[17 0 45 -90 28 -1 -26 13 -7 -10 -36 13 22 -22 -25 23 7 7 15 27 28 18 -11 43 24 -36 -12 6 -23 28 -21 29 -36 -3 1]	j_688
[-24 -99 -15 -1 0 -65 -13 1 44 22 -34 79 -10 8 52 -15 1 11 43 -15 -8 23 5 -8 -2 -21 -42 8 9 27 7 -33 -3 -48 41]	j_394
[-11 -14 11 -18 -11 32 -28 73 18 0 27 9 33 12 -53 -72 -38 -33 10 -33 -7 3 -54 34 13 -35 25 4 17 34 1 1 10 -9 28]	j_513
[-20 -8 -5 -32 -24 52 -19 74 30 5 4 1 35 4 -62 -60 -44 -12 3 -25 -11 -8 -48 5 27 -33 16 -17 25 37 -19 4 -1 -15 41]	j_444
[-4 7 11 -34 -34 50 -19 66 35 15 11 -11 35 -2 -53 -51 -40 -16 5 -10 -8 -1 -47 2 33 -47 5 -23 26 47 -9 -4 -7 -21 38]	j_444
[19 30 54 -82 38 -2 -31 22 -4 -14 -32 7 30 -9 -15 26 -22 -7 -15 38 34 -1 -20 37 26 -48 11 -4 -30 39 -30 8 -22 -33 15]	j_774
[-9 1 14 -30 -6 57 -32 69 16 -6 17 3 37 18 -57 -92 -20 -23 9 -26 -16 -9 -36 16 3 -51 21 20 17 18 0 2 -3 -5 29]	j_758
[6 32 67 -84 33 3 -35 26 -10 -20 -29 1 27 -10 -8 3 0 -9 -16 35 25 10 -11 39 28 -24 11 3 -28 19 -7 20 -28 -9 27]	j_774
[-12 -106 -5 27 -13 -33 13 17 28 11 -40 57 4 11 34 -12 27 16 72 -12 -25 20 -14 -9 9 -31 -46 4 13 45 1 -27 -9 -33 21]	j_834
[-4 12 7 -23 -12 35 -30 61 12 2 19 -4 33 15 -43 -59 -30 -21 -2 -22 -13 4 -33 25 10 -44 10 13 36 24 -6 4 2 -10 17]	j_795
[22 27 45 -79 41 -3 -28 8 -8 -9 -32 23 20 -23 -11 28 -19 9 -8 58 33 12 0 52 16 -38 -13 9 -3 32 -27 18 -37 -15 -12]	j_795
[2 -93 -15 22 -12 -31 2 5 25 21 -23 53 -7 -1 36 -4 22 18 55 -9 -32 27 -8 -10 2 -24 -64 7 46 43 -1 -27 6 -47 27]	j_795
[12 9 65 -96 32 -8 -32 1 -1 -11 -27 23 19 -19 -21 30 -2 1 24 34 33 14 6 49 23 -24 -3 -4 -20 19 -15 20 -32 -9 15]	j_394
[5 21 52 -82 30 -2 -28 40 -6 -9 -26 23 21 -22 -16 27 -15 -2 -2 42 37 6 13 39 28 -20 7 -1 -29 25 -28 21 -35 -9 14]	j_113
[-15 -105 -27 21 -18 -25 2 23 37 22 -33 55 -11 0 24 -25 16 16 45 -14 -23 24 -34 -21 13 -29 -49 2 9 37 0 -24 -2 -45 36]	j_444
[-24 -114 -3 14 -17 -46 -10 8 37 21 -18 71 -7 0 45 -4 18 5 52 -6 -14 33 10 -23 -5 -27 -47 -2 9 40 -14 -30 8 -61 41]	j_394
[-16 -6 3 -14 -15 30 -28 69 14 8 30 4 24 7 -55 -63 -34 -35 1 -35 1 -3 -68 30 5 -48 23 3 6 25 1 3 12 -14 16]	j_513
[11 30 46 -87 38 3 -32 19 -3 -14 -33 10 31 -11 -9 32 -13 -6 -8 39 35 -2 -17 49 22 -35 3 4 -28 44 -27 10 -29 -25 14]	j_774
[-9 0 0 -22 -15 42 -21 60 11 5 21 -12 35 12 -61 -74 -15 -24 -5 -40 -14 -2 -40 18 6 -40 17 6 9 21 0 11 2 0 24]	j_688
[14 28 57 -102 38 -10 -38 11 6 -9 -23 27 22 -16 -24 32 -25 -4 8 44 45 13 2 43 14 -41 1 -9 -27 32 -31 14 -35 -23 3]	j_394
[-3 -85 -12 23 -7 -32 1 18 33 23 -24 59 -6 -6 32 -18 21 13 33 -9 -24 9 -12 -34 21 -18 -43 -6 10 58 0 -20 17 -51 26]	j_884
[-10 -9 -6 -18 -26 51 -23 66 27 4 16 1 28 7 -52 -74 -26 -24 2 -28 -12 -1 -46 18 17 -38 17 3 16 31 0 -1 -7 -13 35]	j_444
[-5 12 9 -45 -7 48 -30 66 22 2 15 -3 35 9 -55 -66 -28 -19 8 -20 -7 -8 -33 5 12 -59 7 11 18 38 -19 -7 3 -15 34]	j_758
[5 26 52 -67 40 5 -29 11 -9 -5 -20 16 19 -23 -17 19 11 11 2 45 22 22 -21 49 19 -27 -12 3 -8 7 -20 23 -29 -14 2]	j_795
[-3 -95 -17 31 4 -37 0 16 33 24 -23 64 -7 2 35 -34 28 17 42 -14 -28 8 -10 -17 16 -24 -53 9 9 62 10 -19 10 -46 25]	j_884
[-4 36 69 -76 27 7 -25 17 -7 -10 -28 5 28 -15 -25 4 13 -2 11 46 22 17 -18 35 23 -36 3 -1 -28 19 -21 30 -39 13 0]	j_834
[-8 -114 -21 6 -17 -40 2 15 31 19 -34 55 0 -3 29 -11 24 6 40 -6 -22 36 -10 -23 8 -27 -47 14 -4 45 -13 -29 9 -42 30]	j_688
[-1 38 57 -72 43 0 -27 23 -2 -8 -14 12 15 -20 -25 -2 12 13 4 33 23 4 -19 32 31 -27 -1 -10 -36 22 -10 34 -24 -9 5]	j_884
[-8 -102 -26 2 -12 -31 2 10 25 12 -38 52 -2 3 34 -12 33 11 51 -20 -24 31 -10 -12 7 -5 -52 11 13 31 -3 -27 -4 -29 31]	j_688
[-17 -9 16 -20 -13 37 -27 76 19 0 28 8 32 11 -58 -73 -38 -32 6 -26 -7 -3 -54 38 9 -41 22 0 13 27 7 3 4 -12 26]	j_513
[19 17 57 -77 38 -5 -18 9 -1 -14 -28 13 14 -24 -29 12 1 20 23 27 21 -11 2 41 38 -29 -6 -5 -21 41 -3 32 -26 -6 2]	j_884
[-7 -93 -13 20 -12 -36 1 5 28 26 -22 62 -11 -10 46 10 14 14 33 7 -30 33 1 -30 10 -26 -58 1 38 34 -21 -30 14 -56 34]	j_795
[-13 -100 -15 19 -24 -32 4 17 37 21 -38 54 -10 5 39 -28 8 21 51 -6 -21 29 -25 -21 15 -28 -53 -3 20 40 7 -22 -11 -39 38]	j_444
[10 34 69 -70 34 -10 -27 17 -6 -8 -17 12 22 -16 -19 19 15 11 5 43 24 28 -9 45 14 -28 -10 1 -14 25 -13 25 -25 -6 10]	j_795
[2 4 57 -71 33 7 -24 44 -10 -10 -21 21 21 -28 -32 10 4 5 10 33 24 13 -1 37 34 -5 14 -2 -30 17 -22 28 -28 0 18]	j_113
[21 1 46 -92 29 -2 -21 11 -10 -12 -36 12 26 -28 -29 28 8 4 15 28 24 18 -2 44 28 -20 -8 3 -21 25 -13 23 -37 4 -2]	j_688
[1 -96 -20 23 -3 -51 -4 -10 31 25 -36 64 -7 -4 55 -4 12 19 42 3 -19 30 -10 -4 -1 -26 -57 19 34 43 3 -29 3 -51 22]	j_795
[-12 -104 -20 23 5 -43 -8 5 35 15 -40 56 -1 7 58 -25 11 10 28 -19 -20 11 -22 -11 6 -31 -38 14 10 43 2 -38 8 -66 47]	j_774
[-10 14 2 -23 -6 37 -28 56 11 7 21 -5 26 13 -53 -67 -22 -17 -3 -31 -15 -5 -42 28 7 -53 6 12 33 16 -13 5 5 -16 27]	j_795
[-19 -7 2 -48 -4 38 -28 63 29 11 17 11 31 6 -63 -62 -51 -13 6 -25 -8 -8 -28 12 25 -35 16 -13 26 32 -22 6 9 -13 44]	j_394
[4 9 70 -71 19 0 -32 30 2 -15 -17 22 19 -17 -22 10 4 -8 8 33 31 14 -19 56 18 -24 1 -1 -25 19 1 21 -30 -8 7]	j_513
[15 18 53 -89 29 0 -30 20 0 -12 -25 31 19 -25 -19 27 -27 -13 4 45 41 4 -21 61 20 -38 -5 -6 -18 30 -18 9 -37 -20 -1]	j_513
[9 -96 -12 23 -4 -52 -4 -10 26 25 -35 59 -5 5 51 1 12 16 51 -3 -25 32 -10 -3 3 -33 -60 23 40 43 10 -24 7 -47 21]	j_795
[-12 -101 0 29 -23 -29 5 14 25 11 -33 56 5 10 42 -3 22 0 60 1 -27 29 -6 -20 5 -38 -41 10 13 48 -9 -24 0 -39 25]	j_834
[-26 3 -2 -15 -18 40 -21 57 14 3 20 -12 27 13 -53 -59 -18 -20 7 -42 -13 -1 -44 21 12 -32 17 1 7 11 5 10 1 -4 42]	j_444
[-10 -105 -10 28 3 -50 -4 12 29 15 -37 55 -1 15 58 -17 13 9 31 -15 -23 18 -16 -15 8 -32 -40 13 6 40 7 -33 11 -61 44]	j_774
[-5 -96 -8 11 -6 -17 -7 16 25 8 -38 59 3 14 31 -31 27 13 53 -13 -27 17 -6 -23 -4 -19 -46 23 24 34 5 -22 2 -30 27]	j_758
[-13 -17 -12 -31 -16 50 -19 66 25 8 14 -17 37 6 -75 -67 -22 -14 -1 -33 -18 -5 -46 7 23 -43 14 4 11 30 -24 7 16 -7 28]	j_688
[-18 -102 -23 15 -23 -30 -1 30 40 18 -32 58 -5 6 28 -15 14 9 53 -8 -23 25 -12 -16 1 -25 -59 0 13 53 4 -28 -10 -45 32]	j_444
[1 6 6 -22 -17 39 -25 58 20 15 21 -9 33 4 -48 -42 -27 -16 5 -15 -13 3 -43 18 18 -63 -10 2 40 43 -21 -7 12 -34 26]	j_795
[-9 -9 0 -16 -1 45 -16 57 16 9 17 -2 30 5 -65 -50 -42 2 6 -14 -21 -8 -48 17 18 -57 2 -3 41 28 -24 13 17 -27 24]	j_795
[8 20 7 -26 -18 36 -23 47 17 24 23 -8 30 0 -45 -39 -35 -18 -3 -9 -7 0 -48 19 23 -66 0 0 40 37 -25 -3 7 -25 19]	j_795
[-19 1 11 -36 -11 35 -32 59 23 -2 23 6 29 16 -49 -68 -26 -25 11 -33 -2 1 -30 19 6 -37 20 -5 13 19 -12 -6 1 -21 41]	j_394
[-18 -10 5 -28 -9 50 -14 75 19 0 0 1 39 11 -63 -64 -37 -13 13 -19 -18 -14 -37 14 28 -51 16 -1 22 40 -19 14 -2 2 22]	j_834
[19 27 60 -78 35 -6 -28 7 -2 -9 -19 14 17 -22 -20 33 -11 10 7 47 21 14 6 47 12 -47 -16 3 -1 28 -16 24 -28 -18 2]	j_795
[10 10 67 -74 23 2 -29 28 -3 -12 -19 27 19 -21 -19 16 -8 -6 5 36 37 11 -23 58 23 -30 1 -6 -19 24 -5 19 -32 -11 7]	j_513
[15 18 60 -66 34 7 -22 11 -10 -11 -21 10 21 -26 -25 24 8 16 5 47 22 18 -11 46 22 -26 -7 -1 -7 17 -22 24 -27 -13 -1]	j_795
[-7 -80 -14 21 -7 -40 4 22 30 22 -17 52 -8 3 27 -23 16 20 56 -18 -26 4 -5 -13 14 -29 -54 1 13 63 15 -14 5 -37 16]	j_884
[1 14 8 -21 -18 52 -25 59 26 9 24 -21 37 14 -36 -53 -25 -27 -6 -30 -12 -9 -56 7 25 -48 18 -7 24 48 -20 -17 16 -37 55]	j_774
[21 -3 61 -78 42 10 -25 9 -8 -16 -36 27 23 -23 -26 10 9 16 14 38 24 0 4 34 22 -36 -2 15 -18 25 -21 24 -29 -3 6]	j_758
[19 45 48 -88 41 -4 -34 11 -4 -7 -26 19 21 -25 -14 28 -21 3 -18 57 36 9 4 50 14 -40 -10 6 -6 32 -27 18 -38 -14 -9]	j_795
[14 22 49 -81 22 10 -23 17 4 -12 -39 16 20 -22 -19 23 -16 6 -6 40 37 5 -10 40 32 -35 -3 -12 -23 27 -16 15 -46 -16 13]	j_444
[14 10 51 -79 43 -4 -25 12 -2 -10 -31 15 21 -21 -11 22 -7 6 4 34 25 2 -14 43 27 -34 3 2 -23 40 -20 17 -26 -21 20]	j_774
[16 27 49 -85 43 13 -33 18 -12 -21 -33 12 29 -15 -11 25 -18 -8 -6 39 30 4 -19 48 25 -28 8 3 -20 37 -25 16 -28 -23 15]	j_774
[-20 1 15 -34 -15 42 -33 54 18 -1 22 4 30 19 -53 -63 -23 -26 9 -36 -6 -4 -30 22 7 -28 24 0 16 12 -8 7 8 -13 46]	j_394
[-10 11 14 -25 -11 47 -30 67 7 -12 22 -23 36 26 -47 -65 -20 -34 3 -48 -19 -9 -44 21 14 -38 31 8 15 21 1 1 13 -17 48]	j_774
[-12 -108 -12 10 -5 -44 -12 -4 40 16 -32 68 -6 7 44 -5 10 7 53 -12 -15 24 0 -11 -5 -23 -50 6 14 33 9 -32 8 -62 40]	j_394
[-7 -96 -14 14 -19 -30 -5 14 28 18 -25 56 -3 4 35 -12 10 -3 55 -18 -14 20 -34 9 8 -15 -51 10 26 45 12 -28 8 -37 32]	j_513
[-6 33 7 -27 -13 48 -22 57 23 10 26 -12 32 6 -51 -55 -24 -18 2 -33 -15 -23 -36 9 33 -30 12 -14 21 39 1 6 15 -15 33]	j_884
[-1 2 -13 -39 -25 49 -26 62 23 3 10 -8 35 10 -57 -74 -20 -30 -9 -29 -7 -5 -39 16 7 -38 19 13 11 38 -20 -4 -7 -3 19]	j_688
